Below are the code and all the weights of a small trained network. Each question names an input and a class and asks about switching units off, where a switched-off unit gives its printed mean instead of its output.

import numpy as np


def w(rows, s, z=0):
    codes = np.array(rows[::2]) - 128.0
    scale = np.full(codes.shape[1], s)
    scale[-1] = z or s
    return codes * scale


def norm(h):
    return h / np.sqrt((h * h).mean(-1, keepdims=True) + 1e-5)


def f(y):
    return np.maximum(y, 0)


def log_softmax(a):
    a = a - a.max(-1, keepdims=True)
    return a - np.log(np.exp(a).sum(-1, keepdims=True))


def net(x, mask):
    res = np.array(x, float).reshape(1, 2) / 4 @ E
    u = 0
    for l in range(2):
        y = f(norm(res) @ A[l][:, :-1].T + A[l][:, -1])
        res = res + np.where(mask[u : u + 7], y, B[l][:, -1]) @ B[l][:, :-1]
        u += 7
    return log_softmax(norm(res)[-1] @ U[:, :-1].T + U[:, -1])


A, B = {}, {}
E = w([
[236,147,190],'x0',
[2,214,136],'x1',
],0.0052)
A[0] = w([
[35,115,135,166],'0.n1',
[150,222,254,1],'0.n2',
[93,152,41,27],'0.n3',
[87,108,126,51],'0.n4',
[173,218,120,36],'0.n5',
[100,127,144,75],'0.n6',
[54,137,165,73],'0.n7',
],0.011,0.0029)
B[0] = w([
[65,172,108,254],'0.n1',
[120,237,254,226],'0.n2',
[138,235,96,186],'0.n3',
[119,172,97,156],'0.n4',
[99,193,214,166],'0.n5',
[175,117,121,147],'0.n6',
[186,78,103,210],'0.n7',
],0.0079,0.0056)
A[1] = w([
[33,144,33,180],'1.n1',
[135,10,118,113],'1.n2',
[173,128,155,255],'1.n3',
[181,143,93,167],'1.n4',
[144,68,100,101],'1.n5',
[173,82,53,73],'1.n6',
[117,156,115,50],'1.n7',
],0.013,0.0047)
B[1] = w([
[242,92,2,254],'1.n1',
[50,36,112,169],'1.n2',
[71,137,75,202],'1.n3',
[108,109,142,163],'1.n4',
[98,116,158,153],'1.n5',
[90,108,178,162],'1.n6',
[154,129,89,141],'1.n7',
],0.0082,0.0094)
U = w([
[173,142,95,25],'0',
[149,149,117,1],'1',
[192,167,8,238],'2',
[124,228,209,204],'3',
[79,14,137,161],'4',
[185,154,117,42],'5',
],0.015,0.0092)

Each question gives the input, the list of numbers given to net, and the class t.
The units are the neurons (one row each of A and B). Each row of codes is followed by its name. A weight is (code - 128) times the scale printed after its matrix; where a second scale follows, it is the last column's (A, B and U).
mask holds one flag per neuron, layer by layer. A switched-off neuron (its flag False) gives its mean, the last column of its row in B, instead of its output. The means were averaged over made-up inputs and are rounded, as every weight is.
A unit's drop is (log p(t) with every unit on - log p(t) with that unit switched off) / (log p(t) with every unit on - log p(t) with every unit switched off).
The circuit of an input: a set's keep is (log p(t) with only the set's units on - log p(t) with every unit switched off) / (log p(t) with every unit on - log p(t) with every unit switched off). Starting from the 12 units with the biggest drops (on a tie, the unit counted first), units are removed one at a time, each time the one whose removal leaves the highest keep (on an exact tie, the one counted first), for as long as the keep stays at least 0.8.
circuit, biggest first: the units of the circuit, biggest drop first
top k neurons: the k neurons with the biggest drops, biggest first
k most important neurons of layer l: the k neurons of layer l with the biggest drops, biggest first
drop when u is switched off: that unit's drop, to one decimal
input [8,-8], class 4: top 3 neurons	0.n2, 1.n1, 0.n3
input [4,-2], class 3: circuit, biggest first	1.n1
input [7,-8], class 4: top 2 neurons	0.n2, 1.n1
input [0,-1], class 4: top 2 neurons	0.n1, 0.n2
input [-3,-3], class 4: 2 most important neurons of layer 0	0.n1, 0.n2
input [7,-7], class 4: 2 most important neurons of layer 0	0.n2, 0.n3
input [6,-3], class 3: drop when 1.n1 is switched off	1.1
input [3,0], class 3: drop when 1.n5 is switched off	0.0
input [3,-5], class 4: drop when 0.n2 is switched off	0.8
input [4,-5], class 4: top 2 neurons	0.n2, 1.n1
input [5,-2], class 3: drop when 1.n1 is switched off	0.9
